Below is a small trained network, with its code and all its weights. Each question gives an input and a class and asks what happens when units are switched off, that is, made to give their printed mean instead of their output.

import numpy as np


def w(rows, s, z=0):
    codes = np.array(rows[::2]) - 128.0
    scale = np.full(codes.shape[1], s)
    scale[-1] = z or s
    return codes * scale


def norm(h):
    return h / np.sqrt((h * h).mean(-1, keepdims=True) + 1e-5)


def f(y):
    return np.maximum(y, 0)


def log_softmax(a):
    a = a - a.max(-1, keepdims=True)
    return a - np.log(np.exp(a).sum(-1, keepdims=True))


def net(x, mask):
    res = np.array(x, float).reshape(1, 7) / 4 @ E
    u = 0
    for l in range(3):
        y = f(norm(res) @ A[l][:, :-1].T + A[l][:, -1])
        res = res + np.where(mask[u : u + 4], y, B[l][:, -1]) @ B[l][:, :-1]
        u += 4
    return log_softmax(norm(res)[-1] @ U[:, :-1].T + U[:, -1])


A, B = {}, {}
E = w([
[115,99,34,133,81,35,170,166,125,114,112],'x0',
[86,72,133,211,89,127,42,192,54,156,149],'x1',
[191,71,106,65,248,168,188,182,34,108,191],'x2',
[132,20,128,111,2,130,156,132,173,147,24],'x3',
[193,72,159,197,42,63,160,162,91,152,43],'x4',
[197,153,151,149,203,142,158,69,47,90,148],'x5',
[105,99,132,54,71,160,142,140,74,141,121],'x6',
],0.0059)
A[0] = w([
[185,240,184,151,200,206,135,87,115,126,239,117],'0.n1',
[83,116,123,167,92,125,83,154,221,170,116,3],'0.n2',
[150,123,199,239,140,60,128,189,253,213,110,248],'0.n3',
[226,66,46,149,69,94,120,157,177,159,162,13],'0.n4',
],0.0057,0.00047)
B[0] = w([
[150,98,69,209,116,133,101,135,160,127,159,255],'0.n1',
[116,111,54,100,153,109,175,17,163,158,8,216],'0.n2',
[88,54,129,156,199,99,211,193,40,162,152,235],'0.n3',
[160,208,106,53,138,128,97,83,188,101,132,203],'0.n4',
],0.011,0.006)
A[1] = w([
[201,172,187,110,177,117,119,201,146,15,10,7],'1.n1',
[164,205,178,195,188,2,97,133,120,157,50,32],'1.n2',
[190,67,43,109,117,122,148,151,148,49,96,252],'1.n3',
[41,167,122,167,176,142,56,143,126,128,120,155],'1.n4',
],0.0056,0.0013)
B[1] = w([
[4,212,196,155,89,172,91,125,94,133,42,145],'1.n1',
[183,139,87,106,190,152,197,200,89,199,85,184],'1.n2',
[151,158,216,61,108,62,182,141,77,114,136,253],'1.n3',
[36,177,137,143,84,157,140,212,149,138,35,178],'1.n4',
],0.011,0.0058)
A[2] = w([
[197,168,144,163,91,139,145,158,118,108,99,89],'2.n1',
[18,166,108,6,137,109,111,105,180,118,48,254],'2.n2',
[174,220,121,204,132,186,22,182,131,254,120,177],'2.n3',
[117,182,205,178,155,162,14,202,154,41,124,110],'2.n4',
],0.0065,0.0023)
B[2] = w([
[52,30,119,87,147,68,188,87,146,119,80,153],'2.n1',
[128,98,202,112,102,69,131,112,125,176,56,255],'2.n2',
[121,181,176,109,50,251,136,100,221,182,139,194],'2.n3',
[54,128,111,125,134,237,3,108,128,127,94,162],'2.n4',
],0.011,0.008)
U = w([
[179,129,85,126,254,88,116,145,70,68,186,37],'0',
[115,125,189,76,102,45,157,109,130,163,50,248],'1',
[86,165,109,180,161,211,41,115,171,122,145,15],'2',
],0.0098,0.0015)

Each question gives the input, the list of numbers given to net, and the class t.
The units are the neurons (one row each of A and B). Each row of codes is followed by its name. A weight is (code - 128) times the scale printed after its matrix; where a second scale follows, it is the last column's (A, B and U).
mask holds one flag per neuron, layer by layer. A switched-off neuron (its flag False) gives its mean, the last column of its row in B, instead of its output. The means were averaged over made-up inputs and are rounded, as every weight is.
A unit's drop is (log p(t) with every unit on - log p(t) with that unit switched off) / (log p(t) with every unit on - log p(t) with every unit switched off).
The circuit of an input: a set's keep is (log p(t) with only the set's units on - log p(t) with every unit switched off) / (log p(t) with every unit on - log p(t) with every unit switched off). Starting from all 12 units, units are removed one at a time, each time the one whose removal leaves the highest keep (on an exact tie, the one counted first), for as long as the keep stays at least 0.8.
circuit, biggest first: the units of the circuit, biggest drop first
most important unit: the unit with the biggest drop
top k neurons: the k neurons with the biggest drops, biggest first
k most important neurons of layer l: the k neurons of layer l with the biggest drops, biggest first
drop of u: that unit's drop, to one decimal
input [2,-2,5,6,-6,6,1], class 0: circuit, biggest first	2.n2, 0.n2
input [-2,-4,1,-5,-3,-6,2], class 2: 2 most important neurons of layer 0	0.n2, 0.n1
input [-8,-8,-4,-7,8,8,-4], class 2: most important unit	2.n3
input [0,4,1,-5,-4,-7,6], class 2: 3 most important neurons of layer 2	2.n4, 2.n3, 2.n1
input [-2,0,-1,-5,6,-3,-7], class 0: top 2 neurons	0.n3, 2.n2
input [-6,2,5,3,-6,-5,2], class 2: circuit, biggest first	0.n2, 1.n3
input [-8,-2,5,2,3,-6,-1], class 0: circuit, biggest first	2.n2, 0.n2, 2.n3, 1.n4
input [7,-2,-3,-3,-2,8,3], class 0: circuit, biggest first	2.n2, 0.n2
input [0,0,-6,-3,2,6,-8], class 0: circuit, biggest first	0.n3, 2.n2
input [3,0,5,-7,4,-5,5], class 0: circuit, biggest first	0.n2, 2.n2
input [7,5,6,-5,-5,1,-4], class 2: top 4 neurons	0.n2, 0.n3, 1.n4, 2.n4
input [2,2,-4,-4,2,4,-7], class 0: circuit, biggest first	0.n3, 2.n2
input [-7,2,2,-1,5,3,-8], class 0: 2 most important neurons of layer 0	0.n3, 0.n4
input [-4,7,8,2,0,1,3], class 0: 2 most important neurons of layer 1	1.n4, 1.n1
input [-8,-8,-1,0,-5,4,5], class 2: top neuron	0.n1
input [-1,6,7,8,-4,8,-3], class 0: 2 most important neurons of layer 2	2.n2, 2.n3
input [-2,5,4,-4,6,5,-1], class 2: top 4 neurons	2.n3, 0.n2, 0.n3, 2.n2
input [6,-5,-8,-5,-8,6,5], class 2: top 3 neurons	0.n2, 0.n1, 1.n3
input [-8,-1,2,-4,8,8,-7], class 2: top 2 neurons	2.n3, 0.n2
input [-1,-2,0,-4,8,-7,-1], class 0: most important neuron of layer 0	0.n3
input [6,4,4,-6,-1,3,-7], class 2: drop of 0.n2	0.4
input [0,4,5,4,-8,7,4], class 0: drop of 2.n3	0.1
input [-6,4,1,-7,6,4,0], class 2: drop of 1.n4	0.0
